Here is a tiny trained network, its code and every weight. The questions are about switching its units off for an input and a class, where a switched-off unit gives its printed mean instead of its output.

import numpy as np


def w(rows, s, z=0):
    codes = np.array(rows[::2]) - 128.0
    scale = np.full(codes.shape[1], s)
    scale[-1] = z or s
    return codes * scale


def f(y):
    return np.maximum(y, 0)


def log_softmax(a):
    a = a - a.max(-1, keepdims=True)
    return a - np.log(np.exp(a).sum(-1, keepdims=True))


def net(x, mask):
    res = np.array(x, float).reshape(1, 4) / 4 @ E
    y = f(res @ A[0][:, :-1].T + A[0][:, -1])
    res = res + np.where(mask, y, B[0][:, -1]) @ B[0][:, :-1]
    return log_softmax(res[-1] @ U[:, :-1].T + U[:, -1])


A, B = {}, {}
E = w([
[123,127,142,152,137,46,47,47,32,128,108],'x0',
[123,128,134,67,125,126,90,155,83,127,254],'x1',
[132,114,137,232,125,193,56,142,132,145,108],'x2',
[126,135,134,154,134,86,147,66,155,121,191],'x3',
],0.0078)
A[0] = w([
[116,127,127,79,125,60,110,93,73,127,99,134],'neuron 0',
[129,132,129,142,124,154,191,145,197,128,170,105],'neuron 1',
[137,131,126,8,127,145,148,179,122,132,216,127],'neuron 2',
[125,127,121,15,127,111,125,169,69,127,68,39],'neuron 3',
[127,125,131,141,129,151,47,145,89,128,206,215],'neuron 4',
[133,128,134,122,125,70,191,77,150,129,119,117],'neuron 5',
[131,128,138,240,127,158,113,114,164,131,62,128],'neuron 6',
[117,129,129,85,128,134,158,149,138,117,149,168],'neuron 7',
[126,127,122,196,131,167,118,134,166,131,230,89],'neuron 8',
[126,133,125,122,132,65,193,67,154,123,120,130],'neuron 9',
[126,129,146,108,130,109,118,106,108,126,194,3],'neuron 10',
[124,128,125,116,124,80,35,105,36,127,82,90],'neuron 11',
[123,128,129,122,120,96,176,91,139,127,138,143],'neuron 12',
[125,125,129,215,122,253,140,207,208,130,126,143],'neuron 13',
[119,128,131,210,135,143,68,113,127,128,95,117],'neuron 14',
[133,129,130,88,125,149,119,170,113,128,55,165],'neuron 15',
[127,126,140,138,128,197,155,182,151,129,19,96],'neuron 16',
[143,129,123,185,131,111,118,96,130,137,95,52],'neuron 17',
[133,128,131,146,131,155,84,148,129,135,234,65],'neuron 18',
[128,130,127,108,112,137,124,148,116,130,136,115],'neuron 19',
],0.014,0.0038)
B[0] = w([
[216,115,160,173,130,174,124,132,127,131,99,200],'neuron 0',
[182,120,128,157,129,76,108,91,129,129,177,199],'neuron 1',
[6,129,112,11,126,125,138,168,97,126,149,243],'neuron 2',
[146,132,225,38,134,160,142,140,162,134,123,182],'neuron 3',
[73,122,142,157,119,106,129,120,35,119,147,196],'neuron 4',
[131,147,141,119,138,69,142,77,176,125,155,183],'neuron 5',
[55,120,60,148,105,102,109,134,28,119,151,214],'neuron 6',
[198,121,132,32,99,115,140,172,115,132,172,181],'neuron 7',
[103,136,251,93,135,143,139,90,94,122,107,175],'neuron 8',
[124,123,157,131,137,75,110,74,200,141,175,191],'neuron 9',
[180,133,48,134,120,92,139,140,105,134,148,165],'neuron 10',
[207,135,119,181,123,95,127,84,28,130,158,216],'neuron 11',
[136,121,146,106,126,121,129,94,183,120,139,170],'neuron 12',
[253,136,144,150,147,206,137,147,201,135,15,251],'neuron 13',
[211,122,89,80,122,128,155,171,16,140,171,187],'neuron 14',
[103,124,135,164,138,180,128,136,128,127,71,181],'neuron 15',
[154,131,10,196,123,113,113,147,184,128,124,219],'neuron 16',
[77,130,137,115,126,133,125,156,74,121,158,163],'neuron 17',
[84,121,168,149,123,142,108,122,31,130,134,180],'neuron 18',
[69,123,130,121,129,116,132,82,141,108,78,145],'neuron 19',
],0.02,0.014)
U = w([
[77,132,220,51,139,218,162,172,125,126,99,147],'0',
[153,128,98,219,116,135,83,106,9,132,134,175],'1',
[4,143,102,164,147,84,111,78,201,108,162,1],'2',
[40,123,136,51,104,72,153,131,105,124,235,123],'3',
[237,164,117,175,186,133,132,79,255,159,99,207],'4',
[152,145,10,174,134,209,121,218,173,141,54,84],'5',
],0.0057,0.0023)

Each question gives the input, the list of numbers given to net, and the class t.
The units are the neurons (one row each of A and B). Each row of codes is followed by its name. A weight is (code - 128) times the scale printed after its matrix; where a second scale follows, it is the last column's (A, B and U).
mask holds one flag per neuron, in row order. A switched-off neuron (its flag False) gives its mean, the last column of its row in B, instead of its output. The means were averaged over made-up inputs and are rounded, as every weight is.
A unit's drop is (log p(t) with every unit on - log p(t) with that unit switched off) / (log p(t) with every unit on - log p(t) with every unit switched off).
The circuit of an input: a set's keep is (log p(t) with only the set's units on - log p(t) with every unit switched off) / (log p(t) with every unit on - log p(t) with every unit switched off). Starting from the 12 units with the biggest drops (on a tie, the unit counted first), units are removed one at a time, each time the one whose removal leaves the highest keep (on an exact tie, the one counted first), for as long as the keep stays at least 0.8.
circuit, biggest first: the units of the circuit, biggest drop first
unit that matters most: the unit with the biggest drop
k most important neurons: the k neurons with the biggest drops, biggest first
drop when u is switched off: that unit's drop, to one decimal
input [-8,-8,8,6], class 5: most important neuron : (neuron 13)
input [-8,0,-2,0], class 4: 3 most important neurons : (neuron 1; neuron 6; neuron 13)
input [-3,-4,-5,8], class 4: 3 most important neurons : (neuron 2; neuron 6; neuron 4)
input [1,8,3,-1], class 3: 2 most important neurons : (neuron 13; neuron 2)
input [-8,0,-8,-5], class 0: 3 most important neurons : (neuron 2; neuron 3; neuron 6)
input [-2,-5,-2,7], class 2: 2 most important neurons : (neuron 13; neuron 0)
input [-7,-5,5,3], class 5: circuit, biggest first : (neuron 6; neuron 13)
input [-8,-4,5,5], class 4: 4 most important neurons : (neuron 13; neuron 1; neuron 2; neuron 8)
input [-3,2,-7,-6], class 0: 2 most important neurons : (neuron 3; neuron 6)
input [3,6,-3,-7], class 3: 4 most important neurons : (neuron 13; neuron 2; neuron 11; neuron 4)
input [-2,-1,-5,-5], class 0: 2 most important neurons : (neuron 3; neuron 6)
input [2,0,-8,3], class 3: 3 most important neurons : (neuron 13; neuron 2; neuron 16)
input [1,7,2,-3], class 3: 2 most important neurons : (neuron 13; neuron 2)
input [1,0,-2,4], class 4: unit that matters most : neuron 2
input [-2,-8,7,1], class 5: drop when neuron 13 is switched off : 1.0
input [3,-1,-5,-7], class 0: drop when neuron 1 is switched off : 0.1
input [-3,8,-1,-5], class 3: drop when neuron 11 is switched off : 0.0
